Below are the code and all the weights of a small trained network. Each question names an input and a class and asks about switching units off, where a switched-off unit gives its printed mean instead of its output.

import numpy as np


def w(rows, s, z=0):
    codes = np.array(rows[::2]) - 128.0
    scale = np.full(codes.shape[1], s)
    scale[-1] = z or s
    return codes * scale


def norm(h):
    return h / np.sqrt((h * h).mean(-1, keepdims=True) + 1e-5)


def f(y):
    return y / 2 * (1 + np.tanh(0.7978845608 * (y + 0.044715 * y**3)))


def log_softmax(a):
    a = a - a.max(-1, keepdims=True)
    return a - np.log(np.exp(a).sum(-1, keepdims=True))


def net(x, mask):
    res = np.array(x, float).reshape(1, 3) / 4 @ E
    u = 0
    for l in range(3):
        y = f(norm(res) @ A[l][:, :-1].T + A[l][:, -1])
        res = res + np.where(mask[u : u + 11], y, B[l][:, -1]) @ B[l][:, :-1]
        u += 11
    return log_softmax(norm(res)[-1] @ U[:, :-1].T + U[:, -1])


A, B = {}, {}
E = w([
[11,26,81,149],'x0',
[117,188,153,209],'x1',
[55,1,250,176],'x2',
],0.0071)
A[0] = w([
[200,126,109,115,71],'0.n1',
[165,76,231,146,52],'0.n2',
[248,25,146,139,55],'0.n3',
[73,182,49,125,119],'0.n4',
[87,114,30,63,3],'0.n5',
[39,193,127,162,125],'0.n6',
[136,168,63,141,186],'0.n7',
[207,167,77,85,77],'0.n8',
[178,119,243,115,70],'0.n9',
[117,114,193,104,68],'0.n10',
[102,74,181,66,41],'0.n11',
],0.012,0.0051)
B[0] = w([
[127,124,129,52,156],'0.n1',
[207,112,200,143,228],'0.n2',
[201,186,208,53,160],'0.n3',
[236,128,95,233,219],'0.n4',
[106,101,64,186,185],'0.n5',
[168,149,161,203,188],'0.n6',
[194,150,77,130,241],'0.n7',
[132,92,119,33,253],'0.n8',
[255,69,79,164,213],'0.n9',
[174,91,118,111,154],'0.n10',
[134,97,172,107,177],'0.n11',
],0.01,0.0049)
A[1] = w([
[126,163,5,144,215],'1.n1',
[101,224,171,62,38],'1.n2',
[150,165,71,142,78],'1.n3',
[144,46,72,180,86],'1.n4',
[177,207,110,121,101],'1.n5',
[252,209,148,172,168],'1.n6',
[2,90,248,155,146],'1.n7',
[242,250,59,99,152],'1.n8',
[126,18,44,66,233],'1.n9',
[119,109,19,214,47],'1.n10',
[129,81,51,118,2],'1.n11',
],0.0088,0.0053)
B[1] = w([
[170,249,177,143,207],'1.n1',
[146,175,110,135,120],'1.n2',
[97,120,113,78,141],'1.n3',
[142,218,56,163,150],'1.n4',
[42,95,191,107,158],'1.n5',
[124,43,177,166,245],'1.n6',
[35,19,47,162,181],'1.n7',
[45,100,221,143,254],'1.n8',
[87,250,85,2,210],'1.n9',
[175,216,82,166,153],'1.n10',
[179,167,45,159,122],'1.n11',
],0.0081,0.0089)
A[2] = w([
[57,81,83,173,152],'2.n1',
[126,209,245,100,178],'2.n2',
[92,69,214,71,134],'2.n3',
[254,41,177,113,23],'2.n4',
[16,78,86,155,76],'2.n5',
[10,80,181,173,249],'2.n6',
[210,1,43,63,107],'2.n7',
[20,177,60,153,152],'2.n8',
[51,29,117,129,59],'2.n9',
[230,101,128,83,3],'2.n10',
[188,204,178,137,83],'2.n11',
],0.0082,0.0039)
B[2] = w([
[190,70,135,125,169],'2.n1',
[11,50,193,166,239],'2.n2',
[104,227,39,188,223],'2.n3',
[251,119,107,64,214],'2.n4',
[196,78,51,112,163],'2.n5',
[47,90,24,119,253],'2.n6',
[127,229,98,31,171],'2.n7',
[254,123,144,114,173],'2.n8',
[143,94,66,116,170],'2.n9',
[124,155,154,76,138],'2.n10',
[77,111,57,213,178],'2.n11',
],0.0077,0.0048)
U = w([
[74,181,145,63,237],'0',
[196,109,201,101,114],'1',
[136,209,36,162,250],'2',
[74,83,27,100,88],'3',
[46,154,184,160,252],'4',
[203,65,180,180,18],'5',
[156,188,104,253,110],'6',
[95,85,33,176,104],'7',
],0.015,0.0031)

Each question gives the input, the list of numbers given to net, and the class t.
The units are the neurons (one row each of A and B). Each row of codes is followed by its name. A weight is (code - 128) times the scale printed after its matrix; where a second scale follows, it is the last column's (A, B and U).
mask holds one flag per neuron, layer by layer. A switched-off neuron (its flag False) gives its mean, the last column of its row in B, instead of its output. The means were averaged over made-up inputs and are rounded, as every weight is.
A unit's drop is (log p(t) with every unit on - log p(t) with that unit switched off) / (log p(t) with every unit on - log p(t) with every unit switched off).
The circuit of an input: a set's keep is (log p(t) with only the set's units on - log p(t) with every unit switched off) / (log p(t) with every unit on - log p(t) with every unit switched off). Starting from the 12 units with the biggest drops (on a tie, the unit counted first), units are removed one at a time, each time the one whose removal leaves the highest keep (on an exact tie, the one counted first), for as long as the keep stays at least 0.8.
circuit, biggest first: the units of the circuit, biggest drop first
top k neurons: the k neurons with the biggest drops, biggest first
k most important neurons of layer l: the k neurons of layer l with the biggest drops, biggest first
drop of u: that unit's drop, to one decimal
input [-1,3,-6], class 4: circuit, biggest first : 1.n8, 2.n2
input [2,1,-7], class 6: circuit, biggest first : 0.n4
input [1,7,-8], class 6: 2 most important neurons of layer 1 : 1.n9, 1.n10
input [-1,-5,8], class 1: circuit, biggest first : 1.n8, 2.n7, 0.n3
input [0,5,-4], class 4: top 2 neurons : 1.n8, 0.n9
input [0,5,-6], class 4: circuit, biggest first : 1.n8, 2.n2
input [2,0,1], class 3: top 2 neurons : 0.n4, 0.n9
input [-2,-3,-8], class 0: top 2 neurons : 0.n8, 1.n8
input [1,2,8], class 7: top 2 neurons : 1.n7, 0.n4
input [3,3,-6], class 6: top 2 neurons : 0.n4, 1.n8
input [1,1,7], class 7: top 3 neurons : 1.n7, 0.n4, 0.n7
input [0,-4,4], class 1: top 2 neurons : 0.n2, 0.n3
input [1,-6,7], class 3: drop of 2.n6 : 0.2
input [4,0,6], class 3: drop of 0.n4 : 0.1
input [8,3,-7], class 6: most important neuron of layer 0 : 0.n4
input [-3,-2,-2], class 0: drop of 0.n8 : 0.3
input [5,0,-3], class 2: 2 most important neurons of layer 0 : 0.n5, 0.n2
